Below are the code and all the weights of a small trained network. Each question names an input and a class and asks about switching units off, where a switched-off unit gives its printed mean instead of its output.

import numpy as np


def w(rows, s, z=0):
    codes = np.array(rows[::2]) - 128.0
    scale = np.full(codes.shape[1], s)
    scale[-1] = z or s
    return codes * scale


def norm(h):
    return h / np.sqrt((h * h).mean(-1, keepdims=True) + 1e-5)


def f(y):
    return np.maximum(y, 0)


def log_softmax(a):
    a = a - a.max(-1, keepdims=True)
    return a - np.log(np.exp(a).sum(-1, keepdims=True))


def net(x, mask):
    res = np.array(x, float).reshape(1, 8) / 4 @ E
    u = 0
    for l in range(3):
        y = f(norm(res) @ A[l][:, :-1].T + A[l][:, -1])
        res = res + np.where(mask[u : u + 8], y, B[l][:, -1]) @ B[l][:, :-1]
        u += 8
    return log_softmax(norm(res)[-1] @ U[:, :-1].T + U[:, -1])


A, B = {}, {}
E = w([
[122,214,182,91],'x0',
[131,75,141,96],'x1',
[234,195,93,138],'x2',
[55,136,118,143],'x3',
[92,141,105,71],'x4',
[125,112,148,1],'x5',
[79,172,13,160],'x6',
[200,70,141,79],'x7',
],0.0061)
A[0] = w([
[168,177,102,144,4],'0.n1',
[53,250,122,93,113],'0.n2',
[126,79,137,84,34],'0.n3',
[20,72,70,114,138],'0.n4',
[185,189,120,129,62],'0.n5',
[1,133,236,168,2],'0.n6',
[50,125,183,163,42],'0.n7',
[40,94,59,94,179],'0.n8',
],0.006,0.0029)
B[0] = w([
[153,77,221,122,148],'0.n1',
[50,163,66,81,245],'0.n2',
[158,154,121,1,154],'0.n3',
[179,121,200,143,240],'0.n4',
[81,198,135,182,175],'0.n5',
[35,16,166,212,210],'0.n6',
[87,115,170,224,174],'0.n7',
[212,142,137,178,252],'0.n8',
],0.005,0.0029)
A[1] = w([
[89,122,162,165,3],'1.n1',
[149,92,153,57,62],'1.n2',
[150,129,94,152,71],'1.n3',
[161,105,187,167,143],'1.n4',
[191,139,120,138,19],'1.n5',
[81,184,92,75,22],'1.n6',
[150,86,4,142,127],'1.n7',
[111,176,113,185,157],'1.n8',
],0.011,0.0025)
B[1] = w([
[72,159,147,153,177],'1.n1',
[108,2,185,55,216],'1.n2',
[170,72,127,182,174],'1.n3',
[127,169,81,102,236],'1.n4',
[72,155,184,183,181],'1.n5',
[169,202,90,69,202],'1.n6',
[184,93,85,214,250],'1.n7',
[176,68,130,25,252],'1.n8',
],0.0074,0.0041)
A[2] = w([
[149,126,183,151,146],'2.n1',
[176,222,169,205,63],'2.n2',
[54,87,254,186,152],'2.n3',
[252,179,156,133,107],'2.n4',
[95,213,37,64,158],'2.n5',
[97,233,90,76,4],'2.n6',
[58,177,134,137,216],'2.n7',
[144,46,161,30,7],'2.n8',
],0.0092,0.0018)
B[2] = w([
[69,146,143,74,174],'2.n1',
[53,113,214,119,205],'2.n2',
[67,121,5,62,255],'2.n3',
[36,165,237,180,245],'2.n4',
[255,180,93,116,228],'2.n5',
[153,203,119,155,197],'2.n6',
[97,145,30,77,188],'2.n7',
[249,51,165,23,233],'2.n8',
],0.0069,0.0048)
U = w([
[192,220,54,121,122],'0',
[33,98,48,134,252],'1',
[166,87,64,249,203],'2',
[104,167,200,175,30],'3',
[180,36,140,43,151],'4',
],0.015,0.0015)

Each question gives the input, the list of numbers given to net, and the class t.
The units are the neurons (one row each of A and B). Each row of codes is followed by its name. A weight is (code - 128) times the scale printed after its matrix; where a second scale follows, it is the last column's (A, B and U).
mask holds one flag per neuron, layer by layer. A switched-off neuron (its flag False) gives its mean, the last column of its row in B, instead of its output. The means were averaged over made-up inputs and are rounded, as every weight is.
A unit's drop is (log p(t) with every unit on - log p(t) with that unit switched off) / (log p(t) with every unit on - log p(t) with every unit switched off).
top k neurons: the k neurons with the biggest drops, biggest first
top k neurons in layer l: the k neurons of layer l with the biggest drops, biggest first
drop when u is switched off: that unit's drop, to one decimal
input [0,-1,6,6,6,-7,-3,-1], class 3: top neuron in layer 0 -> (0.n1)
input [4,-3,5,0,-8,-8,7,-3], class 3: top 3 neurons -> (2.n2; 2.n4; 2.n3)
input [2,-6,8,7,0,-4,-2,0], class 3: top 2 neurons -> (2.n4; 2.n2)
input [1,2,1,-8,-6,4,8,2], class 2: top 2 neurons -> (1.n7; 0.n4)
input [-7,-3,4,7,6,-1,1,-7], class 2: top 2 neurons -> (1.n7; 0.n8)
input [-6,5,-2,-1,2,4,8,3], class 2: top 3 neurons -> (1.n7; 0.n8; 1.n8)
input [-5,-2,7,0,0,8,5,2], class 2: top 2 neurons -> (1.n7; 0.n2)
input [-2,5,-5,-2,-2,-6,-1,1], class 1: top 2 neurons -> (2.n3; 1.n7)
input [1,-3,5,7,-3,2,-3,5], class 3: top 2 neurons -> (0.n5; 1.n8)
input [-2,-8,-8,-2,7,-1,7,3], class 0: top 2 neurons in layer 1 -> (1.n6; 1.n2)
input [-3,-3,8,-2,8,-2,0,0], class 3: top 2 neurons in layer 2 -> (2.n4; 2.n2)
input [2,-8,-1,-2,-5,8,-6,-7], class 1: top 3 neurons -> (1.n8; 0.n6; 2.n3)
input [0,3,2,1,3,1,0,-2], class 0: drop when 0.n2 is switched off -> 0.4
input [7,8,-4,7,4,-8,0,8], class 1: drop when 2.n8 is switched off -> 0.0
input [7,1,-8,-6,6,-7,-3,-7], class 1: top neuron in layer 2 -> (2.n3)
input [4,-2,-1,6,7,-3,1,-8], class 0: drop when 2.n5 is switched off -> 0.3
